Below are the code and all the weights of a small trained network. Each question names an input and a class and asks about switching units off, where a switched-off unit gives its printed mean instead of its output.

import numpy as np


def w(rows, s, z=0):
    codes = np.array(rows[::2]) - 128.0
    scale = np.full(codes.shape[1], s)
    scale[-1] = z or s
    return codes * scale


def norm(h):
    return h / np.sqrt((h * h).mean(-1, keepdims=True) + 1e-5)


def f(y):
    return y / 2 * (1 + np.tanh(0.7978845608 * (y + 0.044715 * y**3)))


def log_softmax(a):
    a = a - a.max(-1, keepdims=True)
    return a - np.log(np.exp(a).sum(-1, keepdims=True))


def net(x, mask):
    res = np.array(x, float).reshape(1, 4) / 4 @ E
    u = 0
    for l in range(4):
        y = f(norm(res) @ A[l][:, :-1].T + A[l][:, -1])
        res = res + np.where(mask[u : u + 4], y, B[l][:, -1]) @ B[l][:, :-1]
        u += 4
    return log_softmax(norm(res)[-1] @ U[:, :-1].T + U[:, -1])


A, B = {}, {}
E = w([
[125,126,65,68,222,244,84,10,210],'x0',
[204,253,112,139,109,171,147,112,73],'x1',
[87,125,55,186,105,136,212,97,134],'x2',
[149,100,80,158,150,75,65,95,87],'x3',
],0.0068)
A[0] = w([
[93,191,173,78,119,135,188,179,223,107],'0.n1',
[144,126,125,218,145,61,46,48,104,44],'0.n2',
[134,150,146,15,94,137,42,188,100,117],'0.n3',
[52,155,2,175,71,178,158,198,135,250],'0.n4',
],0.0072,0.0022)
B[0] = w([
[64,131,135,117,62,122,106,36,34,204],'0.n1',
[2,106,217,56,95,123,213,32,31,187],'0.n2',
[76,105,169,155,155,14,187,44,182,211],'0.n3',
[132,92,221,113,167,26,87,82,147,255],'0.n4',
],0.0085,0.0042)
A[1] = w([
[52,144,135,114,198,56,119,81,138,249],'1.n1',
[115,116,68,79,121,149,118,71,152,193],'1.n2',
[232,225,112,147,133,131,173,94,36,113],'1.n3',
[103,255,64,119,171,105,78,124,100,24],'1.n4',
],0.0071,0.0019)
B[1] = w([
[146,175,143,196,177,169,255,216,182,254],'1.n1',
[133,157,89,74,117,51,120,189,44,173],'1.n2',
[104,15,150,92,98,124,220,216,202,174],'1.n3',
[118,125,122,99,9,64,78,218,195,134],'1.n4',
],0.0075,0.0088)
A[2] = w([
[145,79,77,149,145,194,76,125,196,2],'2.n1',
[192,106,170,196,23,107,99,163,125,65],'2.n2',
[137,128,211,221,174,182,142,196,63,234],'2.n3',
[166,82,109,140,112,196,150,254,155,166],'2.n4',
],0.0075,0.00091)
B[2] = w([
[192,81,77,224,86,115,78,125,48,125],'2.n1',
[124,123,33,158,179,127,31,150,106,206],'2.n2',
[179,197,100,157,112,253,90,166,81,255],'2.n3',
[42,50,34,172,152,160,157,121,173,183],'2.n4',
],0.0073,0.0049)
A[3] = w([
[82,129,151,55,86,44,145,79,3,182],'3.n1',
[107,198,9,63,200,153,118,19,246,99],'3.n2',
[85,140,126,152,76,64,93,173,98,108],'3.n3',
[24,1,166,66,92,176,164,189,39,255],'3.n4',
],0.0054,0.0023)
B[3] = w([
[94,151,172,5,188,129,160,65,113,168],'3.n1',
[196,181,123,191,86,79,116,131,52,193],'3.n2',
[187,162,98,120,191,114,119,101,119,159],'3.n3',
[185,141,50,77,118,199,84,62,168,254],'3.n4',
],0.012,0.0064)
U = w([
[123,158,162,72,142,157,170,9,62,140],'0',
[205,167,75,185,147,90,66,186,23,117],'1',
[148,130,194,194,172,59,188,132,150,189],'2',
[141,68,74,136,145,165,139,156,191,158],'3',
[62,148,145,148,138,161,166,165,77,95],'4',
[99,68,197,128,95,122,40,140,110,2],'5',
],0.012,0.0049)

Each question gives the input, the list of numbers given to net, and the class t.
The units are the neurons (one row each of A and B). Each row of codes is followed by its name. A weight is (code - 128) times the scale printed after its matrix; where a second scale follows, it is the last column's (A, B and U).
mask holds one flag per neuron, layer by layer. A switched-off neuron (its flag False) gives its mean, the last column of its row in B, instead of its output. The means were averaged over made-up inputs and are rounded, as every weight is.
A unit's drop is (log p(t) with every unit on - log p(t) with that unit switched off) / (log p(t) with every unit on - log p(t) with every unit switched off).
The circuit of an input: a set's keep is (log p(t) with only the set's units on - log p(t) with every unit switched off) / (log p(t) with every unit on - log p(t) with every unit switched off). Starting from the 12 units with the biggest drops (on a tie, the unit counted first), units are removed one at a time, each time the one whose removal leaves the highest keep (on an exact tie, the one counted first), for as long as the keep stays at least 0.8.
circuit, biggest first: the units of the circuit, biggest drop first
unit that matters most: the unit with the biggest drop
top k neurons: the k neurons with the biggest drops, biggest first
k most important neurons of layer l: the k neurons of layer l with the biggest drops, biggest first
input [-6,1,-6,-7], class 0: unit that matters most => 0.n1
input [3,3,4,3], class 2: top 3 neurons => (0.n4; 1.n1; 3.n4)
input [3,4,5,-4], class 2: circuit, biggest first => (0.n4; 3.n4)
input [-7,-7,3,-4], class 1: top 4 neurons => (1.n3; 0.n2; 2.n2; 0.n3)
input [4,7,-8,-7], class 2: 2 most important neurons of layer 1 => (1.n3; 1.n4)
input [8,-4,7,6], class 1: top 2 neurons => (3.n2; 0.n3)
input [5,7,5,3], class 3: circuit, biggest first => (1.n3; 1.n4)
input [-7,2,5,-5], class 1: top 2 neurons => (0.n2; 2.n2)
input [2,6,-5,-5], class 3: circuit, biggest first => (1.n3; 0.n2)
input [-5,1,3,-4], class 1: 2 most important neurons of layer 2 => (2.n2; 2.n3)
input [0,5,-7,-5], class 2: circuit, biggest first => (0.n3; 3.n4)
input [-2,-1,2,2], class 4: circuit, biggest first => (1.n1; 2.n3; 0.n2)
input [-7,1,5,-8], class 0: top 2 neurons => (0.n1; 1.n1)
input [7,8,-8,6], class 2: 3 most important neurons of layer 2 => (2.n2; 2.n3; 2.n4)
input [4,8,8,7], class 2: circuit, biggest first => (1.n3; 3.n4)
input [1,-4,7,0], class 2: circuit, biggest first => (0.n4)
input [1,6,5,-2], class 3: top 3 neurons => (1.n3; 0.n3; 0.n2)
input [-1,3,8,4], class 2: 2 most important neurons of layer 0 => (0.n4; 0.n1)
input [-6,8,3,3], class 3: top 2 neurons => (1.n3; 2.n4)
input [4,-6,-1,-8], class 0: circuit, biggest first => (0.n1)
input [5,7,2,6], class 3: top 3 neurons => (1.n3; 0.n1; 1.n4)
input [8,5,-2,-6], class 1: top 2 neurons => (3.n2; 0.n2)
input [-3,6,-3,1], class 3: top 2 neurons => (1.n3; 0.n4)
input [-4,8,6,7], class 3: top 2 neurons => (1.n3; 0.n1)
